Here is a tiny trained network, its code and every weight. The questions are about switching its units off for an input and a class, where a switched-off unit gives its printed mean instead of its output.

import numpy as np


def w(rows, s, z=0):
    codes = np.array(rows[::2]) - 128.0
    scale = np.full(codes.shape[1], s)
    scale[-1] = z or s
    return codes * scale


def f(y):
    return y / 2 * (1 + np.tanh(0.7978845608 * (y + 0.044715 * y**3)))


def log_softmax(a):
    a = a - a.max(-1, keepdims=True)
    return a - np.log(np.exp(a).sum(-1, keepdims=True))


def net(x, mask):
    res = np.array(x, float).reshape(1, 4) / 4 @ E
    y = f(res @ A[0][:, :-1].T + A[0][:, -1])
    res = res + np.where(mask, y, B[0][:, -1]) @ B[0][:, :-1]
    return log_softmax(res[-1] @ U[:, :-1].T + U[:, -1])


A, B = {}, {}
E = w([
[123,202,144,219,191,143,27],'x0',
[120,94,142,184,202,21,186],'x1',
[117,90,156,42,202,99,47],'x2',
[126,254,113,65,114,57,146],'x3',
],0.0049)
A[0] = w([
[113,235,129,83,111,78,145,77],'neuron 0',
[126,147,112,91,96,196,101,71],'neuron 1',
[123,7,134,193,130,208,112,98],'neuron 2',
[134,195,145,202,161,139,66,60],'neuron 3',
[133,69,126,10,204,81,17,72],'neuron 4',
[129,165,139,73,48,236,82,92],'neuron 5',
[130,43,136,169,140,177,118,65],'neuron 6',
[125,180,127,220,61,158,208,76],'neuron 7',
[115,201,136,238,165,132,57,98],'neuron 8',
[135,169,134,69,73,234,88,76],'neuron 9',
[131,231,125,83,135,83,150,72],'neuron 10',
[117,103,160,59,174,103,75,47],'neuron 11',
[139,65,124,44,97,115,211,56],'neuron 12',
[147,104,131,175,181,32,172,69],'neuron 13',
[128,171,120,218,63,151,199,60],'neuron 14',
[131,148,118,173,94,144,165,31],'neuron 15',
[135,16,117,180,137,186,110,94],'neuron 16',
[129,229,122,80,122,78,147,77],'neuron 17',
[119,58,122,42,53,114,253,77],'neuron 18',
[139,223,115,88,112,69,142,122],'neuron 19',
[114,112,139,172,175,38,182,66],'neuron 20',
[137,156,118,190,77,147,179,83],'neuron 21',
[113,149,135,122,125,122,138,254],'neuron 22',
[123,101,143,182,172,21,177,112],'neuron 23',
[137,183,109,194,166,133,61,58],'neuron 24',
],0.011,0.0051)
B[0] = w([
[102,112,180,155,132,40,120,186],'neuron 0',
[92,98,78,113,140,99,119,155],'neuron 1',
[127,128,202,200,129,60,110,234],'neuron 2',
[105,110,145,22,115,129,83,177],'neuron 3',
[74,163,154,131,128,234,254,250],'neuron 4',
[89,119,31,176,141,142,89,223],'neuron 5',
[90,102,159,123,107,36,132,172],'neuron 6',
[82,147,148,133,137,202,227,193],'neuron 7',
[159,148,173,73,119,214,44,216],'neuron 8',
[73,117,36,142,143,113,98,206],'neuron 9',
[95,93,176,139,128,36,131,178],'neuron 10',
[54,108,119,59,133,77,208,163],'neuron 11',
[98,116,158,31,121,137,68,201],'neuron 12',
[64,106,45,131,139,99,102,194],'neuron 13',
[62,132,134,94,142,141,226,180],'neuron 14',
[42,97,118,61,135,67,181,123],'neuron 15',
[114,140,181,175,118,51,115,212],'neuron 16',
[100,104,178,157,118,50,123,183],'neuron 17',
[144,148,180,50,121,196,35,254],'neuron 18',
[144,130,182,193,114,93,115,198],'neuron 19',
[70,84,54,123,153,102,102,188],'neuron 20',
[103,128,127,107,136,131,194,159],'neuron 21',
[206,201,164,239,130,239,92,216],'neuron 22',
[96,148,35,190,120,164,88,223],'neuron 23',
[104,107,139,19,110,112,94,169],'neuron 24',
],0.033,0.0054)
U = w([
[137,134,146,64,114,149,84,128],'0',
[129,123,165,172,119,74,132,136],'1',
[105,115,35,151,149,128,109,121],'2',
[105,148,130,109,141,153,219,120],'3',
[247,160,105,165,128,151,138,253],'4',
[148,122,101,97,127,110,150,98],'5',
[151,94,111,94,134,106,153,91],'6',
],0.012,0.0062)

Each question gives the input, the list of numbers given to net, and the class t.
The units are the neurons (one row each of A and B). Each row of codes is followed by its name. A weight is (code - 128) times the scale printed after its matrix; where a second scale follows, it is the last column's (A, B and U).
mask holds one flag per neuron, in row order. A switched-off neuron (its flag False) gives its mean, the last column of its row in B, instead of its output. The means were averaged over made-up inputs and are rounded, as every weight is.
A unit's drop is (log p(t) with every unit on - log p(t) with that unit switched off) / (log p(t) with every unit on - log p(t) with every unit switched off).
The circuit of an input: a set's keep is (log p(t) with only the set's units on - log p(t) with every unit switched off) / (log p(t) with every unit on - log p(t) with every unit switched off). Starting from the 12 units with the biggest drops (on a tie, the unit counted first), units are removed one at a time, each time the one whose removal leaves the highest keep (on an exact tie, the one counted first), for as long as the keep stays at least 0.8.
circuit, biggest first: the units of the circuit, biggest drop first
most important unit: the unit with the biggest drop
k most important neurons: the k neurons with the biggest drops, biggest first
drop when u is switched off: that unit's drop, to one decimal
input [7,6,5,-5], class 0: most important unit	neuron 8
input [-7,8,0,-4], class 2: 4 most important neurons	(neuron 23; neuron 13; neuron 20; neuron 8)
input [-5,5,-7,-4], class 3: 2 most important neurons	(neuron 7; neuron 14)
input [1,6,-7,1], class 3: 2 most important neurons	(neuron 7; neuron 14)
input [0,5,3,-6], class 1: 2 most important neurons	(neuron 2; neuron 16)
input [6,6,-6,2], class 0: 4 most important neurons	(neuron 8; neuron 3; neuron 24; neuron 4)
input [4,-7,8,-4], class 3: 3 most important neurons	(neuron 4; neuron 11; neuron 23)
input [3,8,4,6], class 2: 3 most important neurons	(neuron 23; neuron 13; neuron 20)
input [2,-8,-5,-8], class 1: 4 most important neurons	(neuron 2; neuron 16; neuron 6; neuron 23)
input [5,-1,-7,1], class 3: 2 most important neurons	(neuron 7; neuron 14)
input [-8,-1,-8,-8], class 0: 3 most important neurons	(neuron 18; neuron 12; neuron 4)
input [6,1,7,-1], class 3: 2 most important neurons	(neuron 4; neuron 18)
input [-8,7,-4,-6], class 0: 2 most important neurons	(neuron 18; neuron 12)
input [-2,-5,-4,-6], class 1: circuit, biggest first	(neuron 2)
input [-2,-4,4,3], class 2: 3 most important neurons	(neuron 7; neuron 5; neuron 9)
input [-3,4,7,-6], class 3: drop when neuron 0 is switched off	0.1
input [8,8,-5,0], class 0: drop when neuron 8 is switched off	4.8
input [-2,8,7,-4], class 2: drop when neuron 13 is switched off	0.4
